Each row has a class, written after it.
[-148    5  349 -440 -174 -103  -53    9  232  479 -307  324   76    1
  196 -182  145  140   32 -208   34   55  -10 -314  -13   34  -42   -7
 -241   39  186  -41  180 -194 -175 -213] : q356
[  80 -115   24 -512  -56  -22  376  133  132  176  238  -40 -210   19
  275 -235  -60  -64   99   96 -270   10 -176   -5  -65  196  -91 -139
  -90  -31  153   69 -147  -77    0  271] : q673
[  73  107  346  214   -2  129 -611  114   74  265 -222  425   66  154
 -134  323  313  216  103 -409  205 -187   39 -151 -456 -225 -143  297
 -310   -7 -233 -528   78   21 -234 -175] : q795
[  41   43 -117 -588   42  -17  175 -241  203  421  210  154  138  -96
  174   64  401  148  -66  210 -220 -167 -200 -297  340 -281  100 -166
  351  140   65  354  146  130   49 -162] : q523
[-233  -68 -630 -116  171   -6  543  -82 -203 -440  517 -577  292 -283
  159 -250 -117  -81  -39  546 -101   32  -83  452  557  -88  225 -256
  709  269  132  681 -144  215  287  338] : q124
[  46  -26  147  -47   27   53   98 -223  -64  427 -152  355   17    3
 -504  205  374   64  -57 -166 -157  -13  191 -239  -68   79 -109   40
 -227 -251 -264 -356  -50  148 -107 -214] : q510
[ -51  -46 -108 -299   63   97  164  100   73  174  189  -47   16  181
   33  -56  -46   -3   22  239 -136 -125 -106  -37   18  120  -52 -137
   41   88  -92  -81    9  195 -119  143] : q950
[-130   42 -316 -330  -59 -140  895 -296   -8 -282   29 -594  -62   67
 -297 -139 -117  -72  -78  523 -347 -345  163   28  282 -246  120 -316
  289  588 -193  438   97   98  145  -19] : q814
[  97  245   77 -237   13   53 -452 -139  181  320  -82  194 -181  320
   32  238  356  -18   38   19  -76 -400 -115 -182 -284 -335   -4  192
  -51  153 -307 -205  163  126 -216 -363] : q510
[ -65  -73  191 -129  -74   49 -122  202   77  215 -156   61   77  135
   -2  -69  -32   51   93  -37   10   20   39  -25 -152   81 -114   -9
 -204   49  -82 -289  135 -156 -169   79] : q510
[ 235  -43  -14 -366  -56 -132  420   41   95 -181  238 -275 -345   48
  182 -235 -112  -75  100  132 -130 -138   -7  106 -184  -36  -90 -113
  -58  253   47  292 -141 -210  119  313] : q523
[ 121  -38   50 -101 -106  -95  459   87   19  -77  180    5   28  -79
 -101 -118    9   76   74  -92  -62  -55   79  -33  -52  -72 -129  -83
  -55  191   27   97 -140  -97   84  244] : q814
[  66  237 -176  -34  208  159  -13 -287   -8  235  126    4    4  249
 -193  196  210   22    9  224 -427 -453 -192  103  -42 -129   26  138
  100  -11 -519 -328    5  261 -212 -327] : q523
[ -85   48  427 -228 -147   76  -60   28  -55  466 -576  315 -134  210
 -265  147  159 -196 -140   29  -73  245  133 -397  -97  292  -98  162
 -258 -342    8 -408  130 -114 -279 -580] : q356
[-245 -181  311  -85  -13  -45   14  -54 -175  237 -265  243  -91 -140
   30  -95  -22 -194  -60   21   74  508  197  -14  166  579    5  -15
 -236 -512  211 -114 -138 -177 -154 -231] : q795
[ -66   73 -134 -341   81    0  -60 -131   25  120  278    3   56  -53
  341  -53  148  -52   -8  339  -78    0 -205   78  269  -45  184  -48
  327   12  170  248  -60   80   -4 -128] : q356
[  -2 -143  256 -542  -59   24   95  171   12  391   16  221  -16  -15
  354  -41  116 -181  -31  184  -34  253 -211 -233  151  363  -42  -82
  -54 -384  245   40  -67 -119 -143   10] : q950
[  48  123   31 -494   25  -49 -139 -291  255  351   -8  125 -220  181
  109   90  294   39   21  143 -133 -266  -46 -213  -29 -251   73  -48
   29  182 -102  127  170   84 -104 -308] : q814
[  94   -1  -76  242  126 -159  -56 -174 -216 -398  195 -150 -315 -284
  -10    6  120  -61    2  -37  193  227  311  291  -23  -85  111  114
  127   25  203  322 -376 -167  271   32] : q124
[-142  107  -90  102   28   34 -151  -79  -51 -125  -75 -179   16   76
  -65   -5  -15  -11   27  171   -7  -64  128  212   12 -149   94   89
  139  193 -109  -52   52  -32  -56 -191] : q356
[-267  -62 -156 -253   76  139   72  244  -12  130  559  150  452  -97
  535 -165  -21  145   99  270  -36  -63 -456   88  359  113   79 -166
  312    7  182   18 -143  270 -123  289] : q795
[ 374 -112  117 -123   32 -185   48  -37  -72 -255  163 -145 -599 -154
  129   27  102 -223   38  -32  121  279  195  136 -246   72  -32   83
  -89 -151  250  316 -391 -354  258  159] : q950
[ 120  -59 -212 -758   -6  -92  396  -47  300  184  536  -43  -34  -78
  508 -315   44  155  102  163 -254 -294 -376   20  223 -150   13 -278
  210  301  135  507  -42    4  128  398] : q795
[-151  -19  492 -395  -40  -96 -596 -104  303  639 -231  657   -4   99
  392  -26  309  184  151 -326  268 -106  -65 -307 -167   64  -12    1
 -524 -152   33 -163  114  -22 -373 -176] : q795
[  49   13  -46 -712  -87 -143  363  -83  312  247  220  -76    6  -76
  489 -300   56   18   31  153 -230 -115 -302  -98  313 -123   57 -196
  229  179  188  498   97 -207   70   90] : q673
[ 216  -29  271 -341  -33   56   46    6 -122  342 -145  274 -163    1
    9  218  268 -360 -138  171 -111  365 -130 -240   40  318  -38  119
    4 -576  151  -51  -96 -103  -69 -309] : q814
[-211  -70 -346   68  120   77  259   59  -27  -85  492  -96  547 -191
   86 -143  -40  300   78  158  -62 -124 -173  230  392 -124   97 -216
  402  297   -4   91  -44  261   63  397] : q814
[  67 -140  421 -132 -239 -132   83 -237 -214    0 -527   94 -647  -12
 -326  263  134 -338 -195   35    8  401  474 -298 -163  212  -53   57
 -307 -369  126  -70 -132 -336   17 -437] : q814
[ -28 -213  290 -196 -220 -162   18  -82  -25   85 -129  282 -115 -165
   -8  108  226   47  -39 -210  184  153  184 -367   41  -28  -27 -174
 -246  -90  208  104 -118 -140   42   94] : q510
[ -38 -103  435 -125 -212  -67 -242  124 -138   71 -207  307 -209   29
  250  115   48 -171   -9  -85  176  195  -28 -190 -113  211  -56   64
 -323 -357  184 -194 -183 -247 -196  -82] : q124
[  -5  -63  -13   -7   48   25   43   12  -91  116   19   96  257 -174
  -76   71  213   31  -57   20   42  185    0   -8  249  -10   30   -3
  189  -98   39   64  -34  -46   21   51] : q124
[ 354  -36  101 -197  -29 -156  301  -63  -87  -89  187   15 -158 -227
  119  -25  196 -120  -45    3    4  198  -37  -15   78  -24  -11   47
  120 -149  237  348 -261 -293  216   99] : q523
[ 241  -41  -17 -665   -3 -110  299 -211  130  187   72 -113 -535  -15
  172  -70  178 -163  -31  175 -288   51  -43 -125    8   14   -2 -100
   81  -39  147  375  -65 -200  130  -92] : q124
[-319   58 -174 -301   35  -23   82  -54  141  111  151 -107  226   70
  297 -185  -49    7   12  356  -46 -118 -141   18  377  -75  174 -199
  294  240   80  261  156  141 -100  -67] : q673
[-353  -15   61  104 -107  -72 -101 -116 -130  -75   14  167  236 -216
  112   26  112  149  -28    6  169   32   71  -73  288 -110  161  -67
   86   45  188   58 -118   41  -42 -116] : q356
[-361 -182  301  194    6   72 -185  161 -408   57 -211  286   94 -180
  132   24  -58 -276 -148  148  268  774  107  -25  275  642   88   73
   25 -643  456 -224 -210  -80 -139 -268] : q814
[-101   -1 -330 -216  127   34  489 -112  -53  -43  353 -286    9 -121
   -1 -159  -24   36  -37  311 -329  -64  -57  188  248    7   64  -93
  398  190   -4  151 -130   96  123   19] : q950
[   2 -100   -7 -562   -6 -115  458 -166   39   72 -118 -284 -582   69
   12 -231  -85 -292  -62  310 -269  181  176    1  -26  283   -3 -117
  -24  -14  135  259  -55 -191   55 -157] : q950
[ 140 -127  199 -449 -194  -62  225   29   -7   57  120  116 -130 -119
  293   91  141 -124  -22  104  -69   19 -209 -209   91   51  -38 -128
  -52 -235  161  207 -197 -166   27  164] : q795
[-199   -2    9  320   12    4  -31  269 -144 -225  332   51  347 -169
  180 -135 -109  236  142 -160  208  -13  -26  219   29  -23  -33   74
   50  120  104 -163 -253   -9  -26  248] : q950
[ -73  124   92  220  -26  -59  205    3 -218 -253 -118 -179  -38  -31
  -93  -67  -69 -128  -19   79  -19  116  135  141  -55   46   -6  201
   45  -35   16  -83 -141 -204  -25 -257] : q523
[ -84 -298 -229 -503  -10 -216  641 -216  -28 -245  456 -410   15 -393
  400 -264 -119  -77  -71  531  -86  181  -23  190  557  111  214 -510
  364  116  349  826 -232 -168  329  546] : q814
[ 129   55  261 -294  -57   10  -11 -104  122  269 -320   51 -604  296
 -273  118  137  -27   26 -120 -212 -164  257 -208 -561   -5 -192  162
 -410   35 -226 -368   21 -110 -134 -346] : q950
[ 146   16   41   23   -1  -81  127   51 -108 -142  260   81  159 -340
  235   34  223  -40  -10  -67  131  209 -162   44  228  -72   42   95
  270 -175  261  315 -265 -175  172   81] : q795
[-138 -179  179  -49  -53  -45  128    9 -199  160 -104  251   25 -344
   -3 -101  100  -45 -108  -84   64  589  137  -92  230  369   27   13
   27 -377  453   10 -208 -166   80 -121] : q356
[ 167  -73 -118 -183  145   -2  138 -242  -25  151  310  116 -205  -31
  -63   80  183  -30   36   85 -203  -75  -26   72   -1   83    5  -75
   -7 -128 -115   46 -224  173   45   85] : q814
[-574  -24 -212  110   99  106   45  249  -43 -227  223 -343  261  187
  197 -442 -526  194  215  283  -37 -217   14  519   29  129   52 -141
   57  535 -154 -297   17  120 -260  278] : q124
[ -12   10   26   26    2 -203   64 -113   35 -184   42  -86 -100 -132
   17 -120   83   66   51  -89  200   46  246   38    0 -189   45   -2
   40  234  144  290  -98 -191  108  -23] : q950
[-310 -302   50 -147   26    1  138  179  -57  118  122  115   64 -123
  115 -222 -131  -13   38   96  143  403  166    1  160  455    6 -267
 -132 -162  350   45 -162  109  -32  296] : q673
[-143    3   59 -193  -82  -19  -29   82  213   16 -183 -275 -262  394
  -60 -255 -352   42  156  136  -86 -273  245  196 -372   32  -96 -106
 -343  491 -217 -226  223 -100 -202   71] : q356
[-226   55  194 -198  -72  -31   46  -18   81  266 -222  178   88   -5
  101 -157   54   61  -20  -69   -9   46  -35 -152  105   72   -7   51
  -21   16   68  -88  119 -113 -166 -295] : q795
[ 149  -61   44 -384  -46 -237  111 -390   16  -38   79   15 -283 -224
  230  126  299 -102 -104  122    6   61   28 -154  235 -192  178 -128
  121  -40  226  602 -151 -159  196  -78] : q523
[ 116 -117  -14 -637   18 -118  472 -185   84  192  150 -103 -284 -124
  207 -238   54  -83  -53  209 -266  148  -44  -31  178  183   27 -186
   80  -43  219  387  -86 -153  128   73] : q523
[ 606  136  123 -899    7  -62  -25 -335  340  604  -35  118 -657  304
  100  169  468 -245   40  138 -460 -324 -180 -187 -280 -172  -77  136
 -257 -248 -288  225   59 -165  -53 -196] : q673
[-254 -157  350 -129   -8   64  -22   81  -44  440 -207  357  106   76
   12 -114  -59   60   55  -85  -39  136   68  -90  -73  494 -114  -61
 -471 -330  -27 -460  -21    6 -337  -36] : q523
[ 316  255 -386   30  106  -63  316 -277   66 -309  324 -424 -189   59
 -226   77  171  -57  -14  213 -239 -405  -28  187  -17 -515   67   90
  414  395 -277  348  -58   59  224  -43] : q673
[ -27 -150   29 -379 -238  -96  747  108 -201 -167   33 -298   80 -162
  212 -227 -295 -420 -206  523 -191  349 -203   17  577  423   52 -243
  287 -240  303  394 -126 -354   91  143] : q356
[  88  -21  -43   28   59  128  -17  145  -12    0  218   -5   67   85
  -12   83   -2   85   99   33 -104 -121 -101  142 -147  -31  -68   18
  -14   56 -140 -221  -85   82  -48  238] : q814
[-269   80   16 -157  112  -27 -216 -199  201  366   75  235  211  127
  108  -76  142  322  127  -55   -3 -393  -19  -19   53 -148   63  -74
 -136  227 -223 -159  103  191 -260 -106] : q950
[  58 -164  287 -141 -201  -74  188   31 -308 -108 -153   -8 -294 -170
   80  135   14 -412 -156  173  -24  482   48 -111  120  371   -3    7
  -71 -564  286   57 -284 -343   67  -91] : q510
[  74   37  -80 -149  -56 -118  244 -329  -94  -75  113   11    5 -187
  -52  199  297   -4 -146  123  -86  -79  -10 -158  301 -299  119  -60
  285   39   24  336 -121    5  150 -129] : q523
[-157 -214  -68  -69  -20 -122  149  -87 -204 -308  266 -154 -146 -251
  222  -22  -99  -93  -43  236   93  214  123  155  256  144  144 -198
   97  -80  281  319 -345  -62  150  227] : q950
[-273   48  -97  146  -23  -90  213   68   -4 -238  226 -146  299  -49
   63 -285 -173  262  137  -21  102 -248   97  199   68 -201    9  -69
   80  464  -38   15  -52    7  -39  192] : q950
[-210   95 -172  461   12    8  327  151 -206 -461  163 -379  106  -18
 -226 -170 -297  -30   63  130  -38  -21  220  398  -42   14  -28   92
  120  228  -95 -132 -183   -8   28   71] : q673
[-205  -68  137  -45  -59   90  -63  241   47  102  -76   23  114  181
   17 -135 -157  134  120   23   49 -118   28   65 -151   88 -118  -39
 -196  167 -124 -335  109  -26 -232  146] : q795
[-161   50  205 -343  -86   37  146   -2   39  324 -301   82 -106  228
  -96  -21    3 -172  -70  229 -145   14   70 -198  -28  207  -58   -8
 -119  -57  -81 -146  174    1 -228 -347] : q814
[-527  -28  115  262   42  106 -274  186  -83   46   41  151   99  227
  164 -249 -436   88  227    3    9  -82   62  364 -190  439  -50    4
 -411  -36 -154 -636  -90  156 -431    6] : q814
[-349 -169  145  127  127 -101 -163 -216 -184  146 -109  247   26 -176
   37 -135   -9   15  -38   -8  189  389  278  115  209  414  137  -66
 -177 -277  221  -76 -151   11 -115 -153] : q523
[ 144  -65 -141 -563  -51  -43  593 -148  141  198  195 -130 -285  -23
 -129 -182   60   70    0  125 -423 -125   39  -63    6  -10  -80 -187
   45  225   12  171  -44    1  141  102] : q356
[-314 -295  119 -133 -168  -67  208  174 -151 -194  205  -18 -105 -140
  302 -196 -314   13   72  128   79  161   88   99  106  328  -12 -281
 -183  -19  294   11 -272  -72  -31  365] : q795
